Below are the code and all the weights of a small trained network. Each question names an input and a class and asks about switching units off, where a switched-off unit gives its printed mean instead of its output.

import numpy as np


def w(rows, s, z=0):
    codes = np.array(rows[::2]) - 128.0
    scale = np.full(codes.shape[1], s)
    scale[-1] = z or s
    return codes * scale


def f(y):
    return np.maximum(y, 0)


def log_softmax(a):
    a = a - a.max(-1, keepdims=True)
    return a - np.log(np.exp(a).sum(-1, keepdims=True))


def net(x, mask):
    res = np.array(x, float).reshape(1, 4) / 4 @ E
    y = f(res @ A[0][:, :-1].T + A[0][:, -1])
    res = res + np.where(mask, y, B[0][:, -1]) @ B[0][:, :-1]
    return log_softmax(res[-1] @ U[:, :-1].T + U[:, -1])


A, B = {}, {}
E = w([
[148,58,251],'x0',
[27,52,131],'x1',
[90,249,173],'x2',
[128,129,128],'x3',
],0.012)
A[0] = w([
[184,118,112,112],'n0',
[146,94,96,127],'n1',
[109,80,127,203],'n2',
[139,95,101,77],'n3',
[146,80,118,147],'n4',
[161,154,128,118],'n5',
[73,101,99,91],'n6',
[113,171,130,173],'n7',
[249,158,105,134],'n8',
[143,142,73,63],'n9',
[173,83,92,121],'n10',
[101,160,77,57],'n11',
[111,114,120,156],'n12',
[152,117,194,251],'n13',
[82,182,173,236],'n14',
[122,109,156,209],'n15',
[100,141,63,69],'n16',
[66,124,117,95],'n17',
[119,120,68,58],'n18',
[100,95,108,132],'n19',
[63,100,135,63],'n20',
],0.021,0.0022)
B[0] = w([
[106,181,153,172],'n0',
[102,177,60,179],'n1',
[132,136,124,210],'n2',
[147,185,93,172],'n3',
[170,152,110,194],'n4',
[89,124,159,179],'n5',
[87,172,182,207],'n6',
[140,145,84,203],'n7',
[83,187,215,248],'n8',
[187,95,170,193],'n9',
[115,186,45,197],'n10',
[165,62,147,218],'n11',
[64,178,158,161],'n12',
[193,80,119,229],'n13',
[188,187,26,253],'n14',
[180,104,94,187],'n15',
[159,1,151,216],'n16',
[94,165,159,201],'n17',
[168,80,139,190],'n18',
[64,134,148,189],'n19',
[100,136,163,218],'n20',
],0.0078,0.014)
U = w([
[148,167,23,253],'0',
[73,143,250,60],'1',
[227,11,171,50],'2',
],0.011,0.0014)

Each question gives the input, the list of numbers given to net, and the class t.
The units are the neurons (one row each of A and B). Each row of codes is followed by its name. A weight is (code - 128) times the scale printed after its matrix; where a second scale follows, it is the last column's (A, B and U).
mask holds one flag per neuron, in row order. A switched-off neuron (its flag False) gives its mean, the last column of its row in B, instead of its output. The means were averaged over made-up inputs and are rounded, as every weight is.
A unit's drop is (log p(t) with every unit on - log p(t) with that unit switched off) / (log p(t) with every unit on - log p(t) with every unit switched off).
The circuit of an input: a set's keep is (log p(t) with only the set's units on - log p(t) with every unit switched off) / (log p(t) with every unit on - log p(t) with every unit switched off). Starting from the 12 units with the biggest drops (on a tie, the unit counted first), units are removed one at a time, each time the one whose removal leaves the highest keep (on an exact tie, the one counted first), for as long as the keep stays at least 0.8.
units of the circuit, in order: the units of the circuit, biggest drop first
k most important neurons: the k neurons with the biggest drops, biggest first
drop of u: that unit's drop, to one decimal
input [4,-4,0,8], class 1: 3 most important neurons : n8, n16, n11
input [0,3,-3,-5], class 0: units of the circuit, in order : n16
input [6,8,-8,-2], class 0: units of the circuit, in order : n10, n1
input [5,-2,5,-5], class 0: 2 most important neurons : n14, n16
input [7,5,6,-2], class 2: 2 most important neurons : n13, n10
input [-8,2,5,-6], class 2: units of the circuit, in order : n16, n11
input [0,-5,-4,-6], class 1: 2 most important neurons : n8, n14
input [-4,0,-3,4], class 2: units of the circuit, in order : n14, n16
input [7,-7,-6,-4], class 1: 4 most important neurons : n8, n14, n0, n16
input [4,7,-7,2], class 0: 2 most important neurons : n10, n8
input [-5,5,4,6], class 1: 3 most important neurons : n17, n6, n13
input [3,-7,7,-7], class 0: 3 most important neurons : n14, n7, n6
input [5,1,5,6], class 0: 3 most important neurons : n14, n16, n11
input [-2,3,-2,4], class 1: units of the circuit, in order : n14
input [-2,6,1,0], class 1: drop of n11 : 0.0
input [5,-5,6,6], class 0: drop of n14 : 0.9
input [4,5,-6,4], class 0: drop of n8 : 0.1
